Below is a small trained network, with its code and all its weights. Each question gives an input and a class and asks what happens when units are switched off, that is, made to give their printed mean instead of their output.

import numpy as np


def w(rows, s, z=0):
    codes = np.array(rows[::2]) - 128.0
    scale = np.full(codes.shape[1], s)
    scale[-1] = z or s
    return codes * scale


def f(y):
    return y / 2 * (1 + np.tanh(0.7978845608 * (y + 0.044715 * y**3)))


def log_softmax(a):
    a = a - a.max(-1, keepdims=True)
    return a - np.log(np.exp(a).sum(-1, keepdims=True))


def net(x, mask):
    res = np.array(x, float).reshape(1, 7) / 4 @ E
    y = f(res @ A[0][:, :-1].T + A[0][:, -1])
    res = res + np.where(mask, y, B[0][:, -1]) @ B[0][:, :-1]
    return log_softmax(res[-1] @ U[:, :-1].T + U[:, -1])


A, B = {}, {}
E = w([
[133,130,130,122,123,139,134,144],'x0',
[179,57,94,149,139,40,145,178],'x1',
[122,127,122,134,132,123,125,119],'x2',
[122,123,174,249,103,137,86,172],'x3',
[128,204,122,153,254,109,165,146],'x4',
[188,151,53,126,152,171,49,124],'x5',
[146,210,145,126,91,57,114,112],'x6',
],0.0082)
A[0] = w([
[165,165,178,222,96,126,89,144,147],'N0',
[142,234,136,149,206,89,163,155,23],'N1',
[43,106,175,149,116,107,215,102,35],'N2',
[99,138,163,189,106,135,90,189,83],'N3',
[131,116,103,37,156,122,142,69,129],'N4',
[151,83,74,155,128,23,143,169,40],'N5',
[78,132,167,150,134,112,95,7,242],'N6',
[99,81,217,142,146,103,192,71,59],'N7',
[69,239,168,108,98,165,92,126,101],'N8',
[83,145,74,9,123,104,169,143,17],'N9',
[167,168,43,144,144,133,2,91,66],'N10',
[103,119,150,206,145,157,65,158,124],'N11',
[117,113,131,92,18,103,86,110,48],'N12',
[87,196,150,135,97,211,140,78,3],'N13',
[124,180,142,132,196,66,125,128,200],'N14',
[48,148,133,143,142,215,135,66,139],'N15',
[106,144,130,243,108,155,147,164,39],'N16',
[168,94,139,113,47,145,142,101,97],'N17',
[148,76,119,118,72,140,88,89,159],'N18',
[211,234,105,119,53,51,85,118,177],'N19',
[94,17,108,152,183,204,169,98,162],'N20',
[101,180,220,106,63,33,192,116,98],'N21',
[143,178,126,158,195,164,205,163,25],'N22',
],0.0082,0.0049)
B[0] = w([
[109,72,151,65,127,113,147,81,241],'N0',
[103,91,95,152,161,143,57,118,205],'N1',
[209,168,155,47,247,180,49,166,179],'N2',
[168,77,130,64,113,119,110,44,189],'N3',
[128,41,135,70,89,123,157,65,212],'N4',
[219,181,36,149,60,27,123,169,192],'N5',
[122,120,132,132,115,102,170,162,234],'N6',
[198,181,117,70,221,171,76,161,173],'N7',
[156,164,88,151,55,92,150,141,226],'N8',
[129,68,126,95,97,92,74,44,181],'N9',
[167,179,184,17,178,213,112,199,213],'N10',
[158,43,158,79,133,108,142,73,206],'N11',
[33,133,36,212,218,126,36,118,191],'N12',
[200,198,25,108,87,2,99,170,180],'N13',
[38,112,136,180,109,125,101,130,226],'N14',
[157,152,125,169,97,33,156,168,215],'N15',
[128,111,145,83,138,76,105,50,183],'N16',
[54,156,56,156,169,105,50,141,180],'N17',
[93,141,112,145,173,131,87,165,212],'N18',
[124,108,161,200,145,221,228,111,255],'N19',
[138,138,115,235,104,195,195,123,230],'N20',
[158,140,145,116,173,232,159,141,232],'N21',
[26,124,62,164,174,90,31,110,165],'N22',
],0.0081,0.0059)
U = w([
[40,126,97,148,167,114,68,117,53],'0',
[191,146,150,60,181,174,109,161,56],'1',
[143,87,140,73,116,96,137,3,57],'2',
[182,151,95,145,96,51,154,159,82],'3',
[108,118,143,130,128,135,158,126,253],'4',
[122,123,140,174,129,179,194,106,138],'5',
[100,117,150,122,125,119,150,137,252],'6',
],0.015,0.012)

Each question gives the input, the list of numbers given to net, and the class t.
The units are the neurons (one row each of A and B). Each row of codes is followed by its name. A weight is (code - 128) times the scale printed after its matrix; where a second scale follows, it is the last column's (A, B and U).
mask holds one flag per neuron, in row order. A switched-off neuron (its flag False) gives its mean, the last column of its row in B, instead of its output. The means were averaged over made-up inputs and are rounded, as every weight is.
A unit's drop is (log p(t) with every unit on - log p(t) with that unit switched off) / (log p(t) with every unit on - log p(t) with every unit switched off).
The circuit of an input: a set's keep is (log p(t) with only the set's units on - log p(t) with every unit switched off) / (log p(t) with every unit on - log p(t) with every unit switched off). Starting from the 12 units with the biggest drops (on a tie, the unit counted first), units are removed one at a time, each time the one whose removal leaves the highest keep (on an exact tie, the one counted first), for as long as the keep stays at least 0.8.
units of the circuit, in order: the units of the circuit, biggest drop first
unit that matters most: the unit with the biggest drop
k most important neurons: the k neurons with the biggest drops, biggest first
drop of u: that unit's drop, to one decimal
input [4,1,4,6,8,-8,7], class 0: units of the circuit, in order => [N1]
input [7,-7,4,6,-4,0,-2], class 3: units of the circuit, in order => [N13; N15]
input [8,-8,3,-2,-7,-8,1], class 1: 3 most important neurons => [N2; N21; N7]
input [0,7,2,-3,7,4,5], class 0: 2 most important neurons => [N1; N14]
input [-7,-8,-5,2,-7,7,2], class 3: 3 most important neurons => [N13; N8; N15]
input [-1,-2,1,7,-1,4,7], class 2: units of the circuit, in order => [N0; N3]
input [5,-4,3,-3,-3,6,8], class 5: 2 most important neurons => [N19; N2]
input [-7,-8,8,8,7,-2,1], class 2: units of the circuit, in order => [N11; N16]
input [-7,7,4,-8,6,-7,1], class 2: 3 most important neurons => [N9; N4; N10]
input [1,2,-3,0,2,-2,-4], class 5: units of the circuit, in order => [N20; N13]
input [0,-8,7,2,-1,4,8], class 3: 2 most important neurons => [N13; N8]
input [-3,7,3,1,-7,-8,2], class 1: units of the circuit, in order => [N2; N7]
input [4,-2,-6,-6,-8,-5,6], class 0: 2 most important neurons => [N12; N17]
input [-4,8,-6,-2,8,4,-5], class 0: units of the circuit, in order => [N22]
input [-7,6,5,0,7,-2,0], class 0: 3 most important neurons => [N14; N1; N22]
input [-8,-3,-7,-7,-5,-8,5], class 1: units of the circuit, in order => [N21; N2]
input [2,4,-1,-6,-5,7,7], class 1: 3 most important neurons => [N10; N20; N14]
input [-3,5,1,5,6,7,8], class 5: 2 most important neurons => [N19; N14]
input [-3,1,-1,-5,-5,4,-4], class 0: units of the circuit, in order => [N18; N17]
input [-7,6,-7,7,3,8,5], class 1: unit that matters most => N10
input [1,5,-3,2,6,5,-6], class 0: 3 most important neurons => [N22; N19; N21]
input [-1,-7,4,5,3,6,-4], class 3: units of the circuit, in order => [N15; N13]
input [6,-3,-8,8,-6,-7,4], class 2: 3 most important neurons => [N3; N0; N16]
input [-8,-4,-7,-5,-8,-4,8], class 0: drop of N17 => 0.3
